Rows with their classes:
2.265, -5.761, -0.725, -3.457, 0.294, 0.709, -1.800, 0.717, 1.818, 2.014, 2.977, -4.813, 0.295, 1.615, -2.692, -1.383, 0.880, -0.559, -0.407, -0.361, 0.007, 0.007, 0.200, -1.829, -0.194, -0.301, 0.424, 0.575, 0.617, -5.704, -0.652, -1.086, 0.622, -0.142, -1.212, -2.287, 0.929, 3.495, 1.189, -1.281, 4.023, 0.389, 0.485, 0.872, 2.427, 0.463, 1.724, -1.067, 0.066, -0.683, 1.796, 1.919, 1.812, 4.162 : Dd
0.222, -2.294, 0.033, 0.274, 0.068, -1.102, 2.114, 0.493, 3.127, 0.363, 1.584, -2.826, 0.734, -0.369, -0.829, -0.691, -0.413, -0.741, -0.654, 0.250, -0.379, -1.136, -1.170, -2.114, 1.030, -0.110, 1.142, 0.646, -2.001, -4.628, -0.814, 0.730, -0.698, -0.804, -1.806, -2.101, 1.347, 2.227, 1.092, -2.100, 2.362, 1.268, 1.133, 1.729, 2.880, 0.033, -0.098, -0.938, 0.923, 0.857, 0.867, 1.008, 0.015, 1.351 : BQ
0.743, -0.137, -1.171, 0.151, -0.221, -0.562, -0.428, 1.009, 1.931, 2.708, 1.019, -2.637, 0.200, -0.453, 0.915, -0.085, -0.041, -0.054, 0.030, 0.686, 0.257, -0.865, -0.694, -2.671, -0.170, -0.289, 1.481, 0.617, -1.671, -6.409, -1.814, 0.582, -0.501, 0.037, -0.179, -1.880, 0.593, -0.458, 0.205, 0.303, 0.992, 0.431, 0.850, -0.399, 3.103, -0.370, 0.292, 0.722, -0.087, -0.542, 0.269, -1.849, 0.514, -0.584 : BQ
1.102, 1.246, -1.188, -0.338, -0.070, -3.354, -4.282, 0.853, 3.092, 2.699, 1.116, -1.794, 0.961, -1.947, 1.135, 0.533, 0.206, -0.921, -0.269, 2.172, -0.203, -1.006, 0.084, -2.020, -0.859, 0.140, 1.246, -0.943, 0.126, -2.225, -0.981, 0.579, 1.035, 0.244, -1.060, -2.491, -0.628, 1.035, -0.227, 0.282, 2.007, -0.210, 0.906, 0.522, 1.994, 0.113, 2.226, 2.210, 0.031, -0.983, 0.962, -1.614, 0.101, 2.926 : ZR
1.369, -1.272, -1.130, 0.840, -0.815, -0.884, -1.416, 1.266, 1.413, -1.217, -0.553, -1.041, 1.051, 0.839, -0.779, 0.292, 0.882, -1.729, -0.502, 2.015, -1.196, -0.046, -0.101, -0.906, -0.015, -1.566, 0.985, -0.872, -1.109, -1.845, -0.819, -0.472, -0.474, 0.113, -0.447, -2.930, -0.121, 1.322, -0.426, -0.681, 1.509, 0.823, 1.068, 2.056, -0.595, 0.602, 2.262, -0.368, 0.427, -2.121, 0.414, -0.711, -0.667, 4.741 : RR
-1.199, -4.330, 0.348, 0.550, 0.097, -1.476, 0.012, 0.565, 2.588, 0.604, 3.127, -0.937, 2.063, 0.917, -1.128, 0.132, -1.048, 0.166, 0.140, 0.598, -1.304, -2.222, -1.407, -2.158, -0.122, 0.472, 0.458, -0.455, 1.146, -1.805, -1.301, 0.115, 0.439, -0.639, -1.160, -1.708, 0.076, 1.657, 0.613, -0.834, 0.713, -0.241, 0.838, 1.474, 2.850, -0.056, 0.579, 0.221, 0.366, -1.159, 0.626, 0.429, 1.001, 0.216 : QN
2.352, -4.870, -0.643, -0.562, 1.211, 1.239, -1.645, 0.980, 2.076, 0.611, 2.729, -3.290, -0.907, 0.051, -2.552, -0.553, 1.427, -0.273, -0.075, 0.465, -0.531, 0.423, -0.089, -0.535, -0.058, -1.652, 1.288, 1.005, -1.187, -4.352, 0.107, -0.526, 0.408, -0.190, -0.927, -2.503, -0.021, 1.661, 2.168, -0.106, 3.012, 0.478, 0.560, 0.803, 0.769, -0.071, 0.813, 0.092, 0.196, -1.484, 1.408, 0.792, 1.636, 3.873 : Dd
1.088, -3.163, -0.566, -2.142, 1.208, -2.362, -1.969, 0.293, 2.675, -0.044, 2.518, -1.668, -0.219, -2.241, 0.272, -0.174, 0.941, -0.428, -0.251, 0.278, 0.003, -0.411, -0.348, 0.348, 0.962, -1.030, 1.338, 0.983, -0.742, -3.409, 0.488, -1.657, 1.173, -0.295, -2.405, -1.733, 0.240, 1.412, 0.307, -0.701, 2.395, 0.052, 0.606, 1.903, 0.076, 0.313, -0.041, -0.235, 0.708, 0.699, 0.726, 1.678, 1.958, -4.300 : Nb
1.915, -1.707, -0.148, -0.232, -0.303, -1.062, -0.892, 0.569, 0.744, -1.382, 0.538, -0.422, 0.479, 0.178, -0.724, 0.033, 0.805, -1.751, 0.186, 1.798, -0.283, 0.357, -0.677, 0.358, 0.642, -1.734, 0.362, -0.454, 0.074, -0.833, 0.179, -0.983, -0.802, 0.182, -0.999, -1.886, 0.219, 1.651, 0.809, 0.171, 0.786, 0.246, 0.636, 1.736, -1.137, 0.081, 1.451, -0.087, 0.232, -1.558, 0.333, 0.067, 0.103, 1.958 : RR
-1.462, -0.917, -0.052, -0.063, 0.667, -1.258, 0.232, -0.523, 2.835, 2.427, 1.969, -1.977, 1.151, -1.504, 1.322, -0.423, -0.394, 0.100, 0.249, -0.643, 0.428, -2.940, -0.738, -4.409, 0.079, 1.382, 1.377, 0.405, -0.563, -3.772, -1.805, 1.199, 0.453, -0.393, -1.180, -0.916, -0.290, 0.792, -0.448, 0.300, 0.274, 0.281, 1.207, 0.251, 3.713, -0.216, -0.653, 1.067, 0.480, 0.169, 0.694, -0.160, 1.012, -2.438 : BQ
1.173, -6.409, -0.380, -0.393, 0.803, -0.117, 0.865, 0.221, 1.820, 0.666, 2.702, -3.247, -0.140, 1.585, -3.306, -0.770, 0.398, 0.131, 0.032, 0.429, -0.132, -0.434, -0.525, 0.333, 0.334, -0.765, 0.195, 0.427, -0.252, -4.582, 0.517, -0.946, 0.434, 0.069, -0.566, -2.303, 1.335, 3.690, 0.935, -1.643, 2.660, 0.391, 0.065, 1.149, 0.491, -0.269, 0.981, -1.494, 0.316, 0.028, 1.325, 1.341, 2.800, 3.494 : Dd
1.172, -4.561, -0.347, -0.612, 0.123, -0.887, -5.222, 1.509, 3.188, -0.910, 1.855, -1.861, -0.095, 0.122, -1.169, 0.300, 0.626, -1.379, -0.885, 3.173, -0.342, 0.101, -0.388, 1.178, 0.203, -1.828, 1.386, -0.204, 0.108, -1.604, -0.071, -0.833, 0.459, 0.020, -1.408, -2.070, 0.360, 1.450, 0.235, -0.748, 2.144, 0.397, 0.034, 3.281, -0.491, 0.173, 2.188, 0.868, 0.178, -2.626, 0.729, -0.067, 1.173, 1.921 : QN
1.797, -1.583, -1.231, 0.143, 0.043, -1.442, 1.201, 0.978, 1.804, 0.959, -0.739, -1.966, 2.046, -1.181, 3.234, -1.140, -0.660, -1.524, -0.321, 1.601, -0.632, 0.967, -0.911, -0.338, 0.457, -1.409, 1.866, 1.027, -2.605, -1.810, -2.034, 0.488, -2.064, 0.306, -0.990, -0.702, -0.466, -0.336, 0.780, -0.601, 1.460, 0.753, -0.483, 0.737, 2.120, -0.485, -0.507, 0.475, 0.325, 0.446, -0.509, -2.153, -0.325, -6.409 : Bs
